Below is a small trained network, with its code and all its weights. Each question gives an input and a target symbol and asks what happens when units are switched off, that is, made to give their printed mean instead of their output.

import numpy as np


def w(rows, s, z=0):
    codes = np.array(rows[::2]) - 128.0
    scale = np.full(codes.shape[1], s)
    scale[-1] = z or s
    return codes * scale


def softmax(a):
    e = np.exp(a - a.max(-1, keepdims=True))
    return e / e.sum(-1, keepdims=True)


def log_softmax(a):
    a = a - a.max(-1, keepdims=True)
    return a - np.log(np.exp(a).sum(-1, keepdims=True))


def net(x, mask):
    ids = ['ΓΛΞΣΨΩαβδζηθμπτφ'.index(c) for c in x.split()]
    T = len(ids)
    res = E[ids] + P[:T]
    u = 0
    for l in range(3):
        r = res
        for j in range(2):
            rows = slice(2 * j, 2 * j + 2)
            q, k, v = (r @ M[l][rows].T for M in (Q, K, V))
            z = softmax(np.where(np.tri(T) > 0, q @ k.T / 2**0.5, -1e9)) @ v
            o = O[l][rows]
            res = res + np.where(mask[u + j], z, o[:, -1]) @ o[:, :-1]
        u += 2
    return log_softmax(res[-1] @ U[:, :-1].T + U[:, -1])


Q, K, V, O = {}, {}, {}, {}
E = w([
[121,161,146],'Γ',
[118,163,145],'Λ',
[136,166,136],'Ξ',
[119,167,152],'Σ',
[118,7,151],'Ψ',
[102,161,131],'Ω',
[130,66,38],'α',
[214,104,77],'β',
[135,99,138],'δ',
[228,63,162],'ζ',
[108,98,223],'η',
[134,120,104],'θ',
[142,109,121],'μ',
[137,106,131],'π',
[66,89,138],'τ',
[114,96,142],'φ',
],0.014)
P = w([
[73,252,88],'0',
[91,164,127],'1',
[106,148,144],'2',
[107,131,147],'3',
[128,117,139],'4',
[143,111,133],'5',
[146,99,129],'6',
[158,90,125],'7',
[169,79,120],'8',
[189,61,122],'9',
[194,50,105],'10',
[210,39,102],'11',
[214,27,100],'12',
[236,16,87],'13',
],0.0036)
Q[0] = w([
[133,254,135],'L0H1',
[130,96,123],'L0H1',
[150,154,140],'L0H2',
[169,188,150],'L0H2',
],0.048)
K[0] = w([
[253,96,197],'L0H1',
[105,142,107],'L0H1',
[77,130,120],'L0H2',
[21,127,105],'L0H2',
],0.034)
V[0] = w([
[65,154,86],'L0H1',
[253,91,201],'L0H1',
[181,100,127],'L0H2',
[170,118,187],'L0H2',
],0.0047)
O[0] = w([
[106,73,4,189],'L0H1',
[87,200,230,1],'L0H1',
[171,37,174,228],'L0H2',
[192,67,88,185],'L0H2',
],0.0024,0.0012)
Q[1] = w([
[150,23,4],'L1H1',
[136,140,104],'L1H1',
[126,148,192],'L1H2',
[74,144,127],'L1H2',
],0.039)
K[1] = w([
[227,4,42],'L1H1',
[124,109,137],'L1H1',
[102,120,203],'L1H2',
[60,166,155],'L1H2',
],0.034)
V[1] = w([
[228,2,50],'L1H1',
[213,14,61],'L1H1',
[171,68,122],'L1H2',
[119,18,122],'L1H2',
],0.0079)
O[1] = w([
[226,2,31,255],'L1H1',
[206,21,43,239],'L1H1',
[55,121,161,171],'L1H2',
[56,153,193,183],'L1H2',
],0.0063,0.0079)
Q[2] = w([
[120,167,132],'L2H1',
[79,87,123],'L2H1',
[217,169,180],'L2H2',
[212,252,141],'L2H2',
],0.029)
K[2] = w([
[45,201,154],'L2H1',
[138,49,105],'L2H1',
[96,251,67],'L2H2',
[155,236,49],'L2H2',
],0.023)
V[2] = w([
[184,207,60],'L2H1',
[5,110,59],'L2H1',
[186,143,140],'L2H2',
[106,123,122],'L2H2',
],0.021)
O[2] = w([
[179,152,1,51],'L2H1',
[15,45,60,26],'L2H1',
[175,82,132,254],'L2H2',
[108,149,127,80],'L2H2',
],0.012,0.0026)
U = w([
[152,138,114,69],'Γ',
[144,158,92,100],'Λ',
[219,179,42,44],'Ξ',
[146,168,108,103],'Σ',
[141,117,152,39],'Ψ',
[117,68,80,150],'Ω',
[132,163,142,196],'α',
[140,140,152,109],'β',
[199,125,208,135],'δ',
[142,171,159,136],'ζ',
[106,67,253,101],'η',
[138,119,160,176],'θ',
[134,130,162,134],'μ',
[117,130,164,131],'π',
[127,129,174,255],'τ',
[59,130,165,117],'φ',
],0.0059,0.0086)

Each question gives the input, a string of symbols that net reads in full, and the target symbol t.
The units are the heads (2 rows each of Q, K, V and O). Each row of codes is followed by its name. A weight is (code - 128) times the scale printed after its matrix; where a second scale follows, it is the last column's (O and U).
mask holds one flag per head, layer by layer. A switched-off head (its flag False) gives its mean, the last column of its rows in O, instead of its output. The means were averaged over made-up inputs and are rounded, as every weight is.
A unit's drop is (log p(t) with every unit on - log p(t) with that unit switched off) / (log p(t) with every unit on - log p(t) with every unit switched off).
The circuit of an input: a set's keep is (log p(t) with only the set's units on - log p(t) with every unit switched off) / (log p(t) with every unit on - log p(t) with every unit switched off). Starting from all 6 units, units are removed one at a time, each time the one whose removal leaves the highest keep (on an exact tie, the one counted first), for as long as the keep stays at least 0.8.
circuit, biggest first: the units of the circuit, biggest drop first
unit that matters most: the unit with the biggest drop
heads that matter: for each layer, one digit per head in row order, 1 if its drop is at least 0.15 and else 0, layers parted by /
drop when u is switched off: that unit's drop, to one decimal
input Ω α τ Σ η π ζ α π Ξ Ψ Σ π, target η: heads that matter -> 01 / 01 / 10
input ζ Λ τ η Γ η ζ Ξ δ α ζ η, target η: circuit, biggest first -> [L2H1; L1H1]
input Λ Σ τ α α δ, target Ω: circuit, biggest first -> [L2H1]
input Γ Ξ Λ Ψ Ψ η τ α τ Λ τ α μ, target Ω: circuit, biggest first -> [L1H1; L2H1]
input δ α Λ τ θ π Λ τ τ Ψ ζ Ξ β μ, target Ξ: circuit, biggest first -> [L1H1; L2H1]
input φ ζ Λ β η Λ Λ π Σ δ φ φ, target Ξ: circuit, biggest first -> [L2H1; L1H1]
input η ζ Ψ π θ α α Ψ θ, target η: circuit, biggest first -> [L2H1; L1H2]
input Σ β α τ ζ η ζ Ψ Λ τ Λ τ φ, target η: circuit, biggest first -> [L2H1; L0H2; L1H2]
input δ Ψ α τ Γ ζ ζ Γ α φ β Ξ η, target η: circuit, biggest first -> [L1H1; L2H1; L0H1]
input Σ ζ ζ ζ θ Γ Λ α α α β π, target Ξ: circuit, biggest first -> [L1H1; L2H1]
input α ζ Λ α Σ τ τ α θ ζ φ, target δ: heads that matter -> 00 / 10 / 10
input η α φ π ζ α δ φ δ Ψ α α η Γ, target η: circuit, biggest first -> [L2H1; L0H1; L1H1]
input η τ τ, target φ: heads that matter -> 00 / 10 / 11
input η Ω δ φ η α α Ψ τ, target η: unit that matters most -> L2H1
input α μ φ Ψ δ, target η: heads that matter -> 00 / 00 / 10
input β β Σ τ φ, target Ξ: heads that matter -> 00 / 00 / 10
input β α α ζ φ, target δ: heads that matter -> 10 / 10 / 10
input π α μ Γ Λ Σ Λ θ α Ψ τ μ, target η: heads that matter -> 00 / 01 / 10
input τ α θ ζ τ, target δ: drop when L2H2 is switched off -> 0.1
input β η α φ, target Ω: drop when L1H1 is switched off -> 0.4
